Table B holds the same points as the rows below and some others, measured another way and shuffled. Each row below is followed by which row of B it is.
B:
1: [ 197  121   45  232   75  -30  173   84  -75  -86  100 -142   26 -140
   71  191  -62    5  -83  203 -166   77  171   23   25 -128  -37   20
   22   73   43  -28    9   53  -71 -130  -20   27]
2: [ -45 -214 -159 -152  195 -144  -39  -19  207   76    6 -119  -84  131
   93  -75   56   22  -80 -159   67   85   38  111  -22   80   32   97
   68 -140  -85   69  -29   -7 -106  123   16   70]
3: [ 242   10  -80   61    2  -17  111  -16  -74 -111   87  174   -8   70
   47  160 -141  -39  -61  138  -66  105   74   65  -58  123    3   19
   77   17   16 -101   10   -3   -4  -60 -125 -141]
4: [ 166  148  -31  296  210  -34  159   35  143 -155  174 -240   29  -19
   38  320  -52    4  -69  178 -171   43  325  120  106 -135  -44   91
  -23  -29   14 -127  160  -54 -156  -55  -21   63]
5: [ 130   28   54  -12   84 -148    5  -31 -139  101  -61  -98  110 -136
   63  -29   82   70    3   28  -60   45  -34    0  -18   11   47  -18
   -2  -30   26  107  -97   40  -15  -29   20   -7]
6: [  89  -42  -61  169   36  -27   29   21  -54 -119    6  -24  -46   -1
  124   95   17   12 -132   19  -98   54  112   37  -48  -81  -63   24
   71   84    0  -45  -79   38    5  -13   -9   12]
7: [ 215  301  207  397  110   19  169  -43  -97 -263  107 -163  160  -88
 -108  416  -20   48  -45  278 -186  -74  351  111   74 -156 -163  -11
 -190   65  140 -122  189 -104  -24 -132  -68   71]
8: [ -73 -352 -171 -297   65 -177 -156  -95  -19   64 -225   23  -58  120
  185 -309  162   80  -78 -401  264  102 -247  181 -137  177  145   34
  173 -180  -77  204 -286  -18   -1  194  -26  -16]
9: [ -22  -27  -95  239  155 -138  -31   27   50  -37  -11 -224  -15  -59
  190   66  178   54 -140  -31 -192   17  173   -2  -19 -206  -96   49
   56   88  -30  -16 -106   78  -33   45  110   78]
10: [ 111  -49  -28  -97   99 -167   -1  -37  -69  115  -53  -56   74  -62
   87  -68   59   51    0  -26   -8   84  -71   35  -37   84   84    8
   52  -82   -9  107 -108   32  -38   14   -2  -43]
11: [ 235  186  147  -81  160 -161   -8 -194 -102  123    4   -6  275  -30
 -167  134   23   74  148  165  -70  -47   53   28   50  206   34  -29
 -192 -153   80   18  154 -118  -11  -27  -51  -72]
12: [ 147   12  171   59   13  117   52   64 -143  -37    6 -148  -15 -104
  -65   82  -95   39  -60   95  -10   16   91    0   72  -91  -17   -2
  -60   37   53   48   56  -30  -28 -122  -15  190]
13: [  55 -153 -200  129   12    2 -166  -31  -66  -64  -79   71  -76   83
  190    3   88   23 -130 -102 -130   27   47  -49  -54  -50  -28   28
  146  106  -63 -106 -142   27   67   77   50  -26]
14: [ 161 -199  -82 -258   63   82 -147  -38  -25  134  -72   -8  -41   83
   -2 -112  -97   38   36 -130  133   82 -116   28   99  175  219   52
   90 -194  -74   42   23 -116  -73   46  -24   71]
15: [ 354  142  -26  372   19  202  190  133  -82 -258  157 -113  -40  -94
   77  343 -237  -26  -87  242 -163  115  245   71  146 -170   62   63
  110   51   16 -194  111  -57 -126 -174  -86   37]
16: [ -10  -81   67 -185  149 -181 -109 -174  -21   83 -134  -66  121   61
  -59  -81  161  103   21 -149  118  -42  -40  120  -43  149    7   -5
 -112 -159   29  145  -26  -91   10  109  -14   49]
17: [ 442  364  136  307   72   48  -24  -91 -302   -4    7  -97  307 -232
  -52  303  -28   86  147  317 -302  -42  140  -91  195  -62  112  -43
  -85   -4   85 -155  139 -114  -16 -153    4  -69]
18: [  23 -164   -8  -72   83   32  -26   57   41   47    5 -130 -112   26
   21  -37  -36   19  -95  -53   28   54   55    3   26  -26   -6   53
   21  -12  -34   62    4    6  -54   -2   24  177]
19: [ 167   82  -15  -15  206 -105  112  -12  162   91  199  -65   41   52
  -79  201 -112  -33   11  232 -154   51  217   -8   56  105  -49   68
  -91  -64   -1  -73  216   -7 -111  -52  -26   -1]
20: [ 180   12  -30   60   53  -70   91   46  -77   17   44  -38   14  -82
   97   61  -47    4  -54  107 -105  105   39   -2  -19    1   25   17
   75   25    2    9  -53   65  -47  -74  -21  -36]
21: [  41  -91  188 -199   67  -58   52   58 -102  166  -58 -205   -1 -143
  -44 -140  -10   64  -30  -22  109   63  -75   17    3    7   35  -11
  -56  -58   33  253  -55   41  -53  -69   13  193]
22: [ 210  -15  -67 -194  181  -78    6  -39  112  206  113  -24   45   58
  -58   53 -127  -11   77  117  -51   90   42  -17   91  210  115   70
  -10 -172  -47  -22  160  -44 -124  -12  -24  -24]
23: [   2  101   91   12  233 -217 -244 -250  -15  165  -99 -120  253   20
 -111   68  286  132   84    8 -185 -184  140  -79   33   44 -114  -23
 -250  -49   41   -3   97  -89   67  112  121   50]
24: [ 255  249 -111  620   80   19  131   -7  -33 -383  156  -20   58   -1
  137  489  -14  -13 -138  266 -365    2  412   67   21 -221 -159   41
   41  181   46 -331   77  -27   -9  -75  -46 -104]
25: [ 177  -95  -68  157 -109  147  -39   31 -219 -170  -41  146  -95   27
  113   74  -80   -4 -138   12  -75   53   36  -27  -42  -49  -18   -5
  131  150    0 -104 -101    6   83  -54  -46   -9]
26: [  92 -194  -91   87  -58  169  -36  162  -91  -29    7  -33 -215  -24
  152  -19 -105  -22 -180   -4  -92  102   47 -115   10 -145  -10   40
  168  166  -61  -36 -100   93    3  -69   48  140]
27: [  93  -54   98  120  -84   45    8   63 -272  -61  -85  -19  -37 -136
   84  -21   17   41 -134   27  -65   32   -5  -60  -73 -127  -70  -51
   41  178   48   70 -165   87   88  -93   11   83]
28: [ -72 -160 -168   48  233  -49 -197    5  215  105  -13 -282  -85   70
  121  -11  149   54  -88 -138 -127  -10  168  -50   99 -141  -15  109
   38  -34 -113  -35   23   -8  -90  130  168  202]
29: [  -2 -220  -61 -141   91  -48   14   94   49   88  -26 -169 -128  -19
  117 -141   -9   25 -108 -128   93  128  -44   56  -13  -14   71   59
  115  -65  -60  150 -112   57  -98   19   22  142]
30: [ 197   -9    1   49   85   81   22  100  -28   73   67 -173  -41 -101
   36   71 -116   12  -28  115 -112   87   90  -72  126  -77   78   51
   50   -5  -31  -18   64   12 -103  -95   37  124]
31: [ 156    8   99  -78   68  -45  171   -3  -17  -37   92    5   12   26
  -91  109 -140   -8  -37  121   61   73   75  123  -27  131  -25   18
  -63  -67   56   52   88  -32  -58  -81 -123   21]
32: [ 161  -88   76 -129  -58   73   73   -5 -118  -39   53  204  -71  103
 -105   59 -192  -39  -71  112   48   53   21   10  -74  174  -69  -14
  -44   43   45   -2   57  -12   57  -88 -126    6]
33: [ 183    1 -126  226   83   75   41   65   33 -119  101  -81  -71   13
  111  197  -93  -16 -100   99 -161   80  199   14   74 -105   10   76
  103   41  -38 -151   51  -14  -83  -46   -7   37]
34: [ 202   24  243 -141   26   19  182   70 -159   57   27 -137   35 -153
 -112    4 -164   34    1  122  123   97  -37   82   39   63   75  -14
  -70  -89   78  184   46  -19  -83 -162  -94  129]
35: [ 189    9   83 -201   78 -150  118  -84  -91   53    1   54  115   -1
  -67    3  -71   28   43   53  120   90  -77  145  -53  247   84   -9
  -42 -165   57  124    4  -48  -44  -38 -137  -85]
36: [  18 -190   75 -239   16  -59   45  -41  -58  -21  -68   45  -52   85
  -45 -103  -36   29  -81 -126  237   64  -86  170 -106  168   -4    0
  -18  -94   31  175  -68  -34    6   21 -114   64]
37: [  57 -165 -151  145    3   56   23  114   -1 -117   33  -24 -182   31
  190   40  -49  -24 -198  -25  -84  109  102    3  -46 -120  -44   59
  171  126  -55  -59 -111   81  -16  -14   11   62]
38: [ 268  -97   19 -218   27   75  125  131  -72  146   59  -84  -67 -103
   17  -66 -256  -13   14   75  102  203 -111   26   95  116  234   50
  124 -146  -34  118   14    6 -154 -131  -74   66]
39: [  11 -152 -154  -45  194  -14 -234  -72  145  108  -39 -142  -30  126
   46   -9   88   57  -18 -133  -66  -20  101  -31  104    7   46   86
   20  -99  -96  -61   64  -84  -62  134  101  129]
40: [ -31  -55   50  -37   85 -239  -38  -99 -107   34 -131  -46   91  -39
   67  -86  211   86  -63 -102   14   -8  -37   71 -138   29  -69  -34
  -38   -2   43  155 -177   45   58   62   13   -5]
41: [ 277  125  168  104  -49   35   45  -40 -322  -51  -45   44  131 -137
  -44  116  -59   50   11  167  -76   11    7  -17    5   18   15  -65
  -48   56   97    8  -15  -30   59 -134  -68  -27]
42: [  -5 -198  -23 -160   56  -18 -145  -84  -19   33  -98   22  -39  132
  -13  -85   49   51  -55 -158   95   -6  -23   45  -37  105   -6   18
  -14  -58  -19   58  -33  -61   35   88   -6   91]
43: [ 139   87   46   77  149  -55  -95 -132  -41   14  -20  -85  149   15
  -64  145   74   71   39   61 -115  -67  140   10   73   25  -15    9
 -117  -58   30  -61  110 -110   -6   23   16   36]
44: [-120 -369  -66 -465  109 -217  -57  -86   76  120 -154   -4  -76  159
   51 -321   91   59  -62 -364  370  106 -232  236 -149  269  100   43
   65 -248  -47  297 -184  -28  -44  169  -72   50]
45: [ 115 -138  137 -346   28  -50   31  -33 -126  134  -80  -13   25  -19
  -87 -162  -79   51   27  -75  242   86 -178  107  -22  218  126  -11
  -26 -176   31  234  -36  -49  -40  -27  -95   72]
46: [  57  -28  -86   62  202  -60  -33  -47  162  -15   72 -133   -2  103
   10  139   26   22  -51   14  -89    5  202   60   61   -3  -42   84
  -31  -67  -32  -79  117  -67  -83   55   20   75]
47: [ 227   22 -122   63   96  -16 -176  -88  -95   97  -43   -7  104  -17
   78   63   35   52   58   35 -179   16   28  -93   94   38  121   21
   64  -43  -48 -110    8  -55  -13   24   54  -59]
48: [  86 -182   53 -224   -4   39   16   17  -73   35  -32   35  -85   55
  -45  -86 -114   11  -59  -60  167   83  -73   69  -31  139   48   12
   16  -70    4  117  -19  -30  -15  -28  -79   94]
49: [  38 -148  -45  -56   42 -104   87   71  -33   10  -15  -61  -84  -39
  140  -83    2   10 -128  -57   47  135  -38   72  -93    1   14   28
  114    4  -19  127 -166   93  -43  -14  -23   30]
50: [ 111   84  -84  220  213  -51   33   31  172   11  183 -165   -7   22
   26  257  -17  -17  -65  207 -296    8  330  -75   85 -106 -119   86
  -45   61  -29 -165  172   22  -91  -28   68   66]
51: [ 244  155  238  -35   74  -46  231   -6 -111  -18   97  -71  124 -100
 -162  164 -157   18   27  231   34   52   83  112   28  103    1  -19
 -141  -83  113   89  137  -53  -74 -160 -133   35]
52: [ 179   24   18  122   49   -1  173   79  -53 -114   78  -86  -28  -66
   63  129 -107   -2  -95  107  -30  112  103   99    3  -47    7   35
   60    7   27    6   -9   17  -80  -98  -71   31]
53: [  99   78  -60  235  117  -52 -265 -175  -95    8  -82   -6  146   37
   33  152  204   85    3   35 -301 -138  178 -138   41  -71  -96  -11
  -74   96    0 -177   30  -62  105   78  117  -14]
54: [ 117   59  165   59   55   -6   40  -60 -119  -81  -13  -56   74  -20
  -98  128   -5   55  -40   78   -5  -36  114   70    4    4  -81  -19
 -130    3   82   27   66  -72   20  -56  -54   91]
55: [ -20 -347 -101 -345    2 -116 -189 -101 -137   89 -282   51  -33   72
  148 -353  135   97  -40 -404  305   94 -323  155 -115  194  198    0
  166 -183  -60  240 -300  -41   27  160  -37   -1]
56: [152 -15  80 -85  60  -9  34 -39 -68  17  13  -1  34  21 -80  58 -79  24
  -8  62  31  34  33  45  12 111  12   4 -59 -62  37  36  64 -52 -22 -46
 -67  41]
57: [ 49 -81  -7 -45  91 -54   8 -45  38 -23  28  13 -26 106 -30  62 -13  10
 -74   6   3  15  96  58 -39  80 -75  31 -47 -19  10   2  44 -27  -1  20
 -38  43]
58: [ 345  182  157  229  -17  181  201   20 -177 -268  105  -16   54  -53
 -105  332 -236    3  -31  246  -25   39  192  140   96  -23    9   -1
  -56   -4  104 -110  169 -140  -53 -182 -167   34]
59: [ 232 -145 -205  -12  -39   88 -138  -21 -141   -9  -60  162  -55   69
  148  -17  -79    2  -33  -56  -44  105  -75  -40   13   96  156   30
  208  -12  -72 -109  -95  -30   16   19  -31  -95]
60: [ 219  -31   21 -167   95  -38   93   14  -27   93   40  -70   34  -37
  -18    2 -138   17   33   51   82  130  -45   91   58  148  163   41
   36 -174   -4   87   44  -47 -126  -57  -80   13]
61: [ -58 -190 -161   81   92  -15 -228    1   41   60  -67  -89 -108   65
  149  -45  150   43 -131 -119 -170  -19  104 -133   -3 -130  -83   50
   71  114  -85  -57  -89   53   38   97  153  124]
62: [  15 -205  -87 -131   28 -116  -23  -60  -43  -47  -94   88  -50  107
  100 -102   52   29 -103 -173  140   81  -84  145 -136  133   14   14
   89  -63  -15   93 -164   -2   22   84  -71  -37]
63: [  72  -56   16  -40   56 -168  164   73  -40   45   43  -50  -29  -81
   99  -27  -17   -3 -106   61  -19  128   -2   41 -113   19  -37    9
   52   33   16  136 -123  136  -38  -64  -33   -7]
64: [ -23 -293   19 -324   52  -16 -139  -48  -62  103 -192  -86  -55   55
   16 -259   51   90  -33 -299  286   53 -192  124  -14  126  143   22
   45 -183  -35  224 -125  -82  -29   95  -17  158]
65: [  81  -74  -94  208   18  102 -255   17 -135   51  -81  -73  -46  -47
  134   24  102   52  -86   -3 -279  -41  107 -238   70 -199  -44   11
   67  188  -58 -125  -68   42   78    8  166  114]
66: [ -50 -411 -244  -40  -33  118 -218  103  -41  -14 -172  -69 -265   61
  283 -243   53   38 -197 -342   85  116 -113  -13  -23 -121  107   71
  296   43 -139   49 -273   46   -5  110   84  160]
67: [ 164   92  182   94   52  -31  217   88 -118  -52   58 -187   37 -183
  -14  108  -78   28  -68  160  -20   79   93   78   12  -86  -25   -5
  -44   19   80  106    2   38  -72 -154  -54  104]
68: [ 143 -101 -116   26   28  -22   83   98  -18    3   67    8 -107  -14
  145   19  -99  -34 -114   59  -77  147   31  -14  -39   -2   24   47
  151   48  -43   -9  -84   93  -51  -56  -22  -15]
69: [ 437  348  223  413  -63  122  187    0 -395 -256   38  -24  201 -244
  -37  364 -134   47    9  347 -193   12  164   41   83 -128   10  -71
  -51  104  155 -119   63  -77   16 -245 -116  -56]
70: [129 -80 -92 -17  33 -71  35 -47 -46 -73   4 118 -13  89  69  46 -36  -3
 -72  -6  11  86  15  96 -84 122   5  22  78 -26  -5 -23 -58 -10   2  14
 -88 -91]
71: [  72   71   79  133   65 -116 -180 -140 -212   58 -137  -34  170  -86
   20   35  222  107   -3   21 -203 -108   59 -113  -29  -58  -92  -60
 -100  101   51   -3  -78    2  122   21   90    8]
72: [ 202   75  133   60   -3  -90  187   17 -236  -91  -40  -58   95 -172
   56   45  -29   50  -49   73   50  105  -44  148  -62    4   56  -36
   31  -24   88  134 -124   18  -27 -114 -109  -38]

[-275  -91  113 -241  -39  210   73 -258  -50  124  214  -15    2 -287
 -423  155 -306  -59 -287   39 -170  172  118  325   30  137  -51  -53
  -62 -119  -93  106  -40   78]	40
[ 107  215 -376  217   67 -207  -54  -45  174 -157 -202  -57 -126  258
  214  -64  -17  -28  288  146   57  -81 -260  344 -255 -149   38 -230
    9  -65  118  195  300 -348]	12
[-427   84  161 -142   -8  158 -127  -94 -215  212  234  196  137 -313
 -465   20 -254  132 -580   61  -63  -30  234  204  356  164 -116  -18
  -37 -121 -109  177  281  312]	69
[   7  151  -49  -73  128   90  -11 -100  124  -83   65   28   -6  -77
 -172  -24 -158   64 -109   51 -156  -28  110  200   74   98   69  -65
  -26  -52  120   58  234    3]	29
[ -70 -220   99   83  -63   70   65   78 -164  250  -92   -2 -164    2
    1   87  124  -70   43  -99    1  310  151  -21  127  -72   32 -126
  -72 -106  -59  -82 -417   81]	53
[ -40  103   -7  -59   76   87   11 -109   50   -9   70   40   -6 -111
 -182   11 -168   28 -143   47 -138  -17   97  211   64  101   31  -68
  -28  -44   50  102  180   31]	52
[ 158 -130   16   20   35   23  175  -84   -7   30  -15 -150 -228   25
   59  134 -204 -179  149   53  -91   93  -30  231 -240  216    7  -80
  -45   94  189  106 -117   21]	24
[-255   35 -148   31   55  -80   88  -10   -8  120    9  293 -124  -82
  -27   97 -305  -17   -8  -45  143  145   97  114  -54  -22  -30  152
  249 -149  -91  227  139   81]	17
[ 160  -78  -24  100   54   69   81   84   92   44 -175   -3 -146   85
  102   -2  242  -15  232 -152 -101  271  162  -93  112 -186  173 -141
  -52 -120   10 -201 -370 -107]	2
[ 335   63 -276  183  101  -48  180   34  287 -137 -276    1 -249  209
  265  -36  206  -61  465  -95  -65  168   37  -12 -173 -282  306 -156
   52  -98  101  -53 -182 -345]	28
[ 330   52 -186  308  -19 -108  156   70   11    6 -271  -41 -289  210
  268  -25  175 -112  280   58   12  -51  -26   70 -209 -137  239 -261
  -26   56  163  196  -29 -184]	66
[ 251  -73 -220  243 -110  -39  245    1   56   57 -300  -64 -339  173
  197   39  285 -168  360  -19   -3  177   -1   53 -269 -358  335 -314
  -35  -87    2  121 -336 -354]	6
[-188  111   99  -69   36   65  -89 -168  -20   55  110   95  204 -204
 -232   38 -256   -2 -261   10 -157  -62  -31  323  169  125 -221  -60
  -50  -43 -200  102  218   45]	54
[-273   64   40  -26  -36   33   -4 -134 -134  165  101  165   52 -208
 -235   81 -273  -25 -296   45  -23  -30   42  278   75   79 -119  -32
   30  -70 -170  264  211  108]	41
[  65   88   90 -137  169  184   29 -103  149  -67  107   40   49 -159
 -201    0 -159   53 -123  -54 -258   44  207  100  180  166   45   -1
  -41  -23   76  -84   71   90]	50
[-221   14  384  -87   46  176 -174  -38 -200  210  165  124  291 -292
 -302   21 -159   69 -460  -83 -207  -26  160  131  516  265 -305  -27
 -151    8 -207  -84   46  353]	42
[-174 -100  -46  -70   50   -9   81 -144   86   49   19   43  -38  -66
  -27  166 -300 -137  141  -79  -26  269  -86  277 -123   28 -174   58
   86 -125 -153   17 -131  -81]	23
[ -93   34  328 -191   63  301  -59  -97 -109  109  230   30  145 -314
 -437   -4 -133  105 -492   -5 -308  -33  318  104  422  287  -28  -76
 -186   13   30  -50   77  331]	61
[-108   45  257 -171   60  274   -7  -84 -102  117  213   94   75 -310
 -422    3 -162  104 -475    2 -245  -23  357   69  360  253   46  -36
 -107  -10   47   21  110  322]	68
[-127 -131  -55  120  -39  -24   39   69  -57  185 -147   86 -138   53
   73   69  107  -54  150 -118   76  312   65   20   58 -211   14  -94
   27 -188 -146  -43 -320  -65]	35
[-227  -97  -79  -86    4  125  -12   -1  -36  115   33  -20 -198  -10
 -226   30   32   82  -81   33   14  317  230   86  107  -80  166 -121
  -50 -247  126  -39 -147   35]	5
[-129  -51  349   39  -67  167 -126   57 -364  301   86    9   74 -176
 -269  -14   53   67 -473   37 -127  -57  232   61  444  213  -92 -211
 -245   41   -4   24  -21  375]	25
[ 270  132 -276  305   51 -154  119   99  115  -45 -289   82 -248  222
  301  -61  159  -40  330   -8   53  -15   -3   18 -157 -224  236 -167
   74  -28  107  147   46 -230]	15
[ 159   68  -41   66  144  -42   57  -18   77  -60  -28  -14 -108   48
   97   24 -212  -52  111   39  -76  -45   -9  182  -90  214  -26  -15
   17   84  200   92  160   54]	33
[-116  146  201   78  124  -11  -47   46  -84  152   47  402  227 -236
  -30   15 -257   40 -249 -182  -72 -111  145    3  371  166 -268  180
  133   36 -275   68  217  304]	14
[ -44  158 -149  137  114  -25  -96  163   33   30 -113  187  -88   89
   20 -126  147  181   -5  -35   57   65  219  -79  258 -148  156  -79
   40 -162  100  -27  133   34]	38
[ -62  155 -341   73   27  -26  -74  -31  170  -88 -144  -24 -142  162
  -52  -96  192  109  123   89   21  137   15  188  -15 -335  242 -279
  -47 -272   84   25   94 -336]	21
[-188  -73  461   -4   -4  181   -7   91 -365  377  152  293  128 -352
 -256   59 -147   44 -524 -149 -116  -19  391 -116  531  295 -168   87
  -32   66 -171   40  -50  580]	59
[ -39 -140   39   95  -20   32    3   53  -46  152 -131  -13  -70   45
   56   53  147  -53  132 -117  -34  281   43   38  128 -134  -29 -154
  -79 -128 -120 -143 -360  -55]	44
[ 119   14 -306  127  -27   20  130   10  138  -28 -213  -57 -330  172
   41  -36  284   -4  257   34    6  227  114   44 -145 -368  421 -285
  -34 -206  141   43 -183 -325]	1
[-268   67  172 -105  138  147 -158   52  -71  130  149  221  143 -201
 -272  -29 -130  190 -347  -98  -88  103  306   -9  491  149 -112   82
   -2 -131  -42 -126  106  328]	60
[ 275   17 -137  134   54  -55   93  -37   54  -73 -118 -207 -256  181
  152   15  -54 -113  221  153  -64  -45 -102  261 -273  121  108 -218
  -96   97  319  145   70 -115]	37
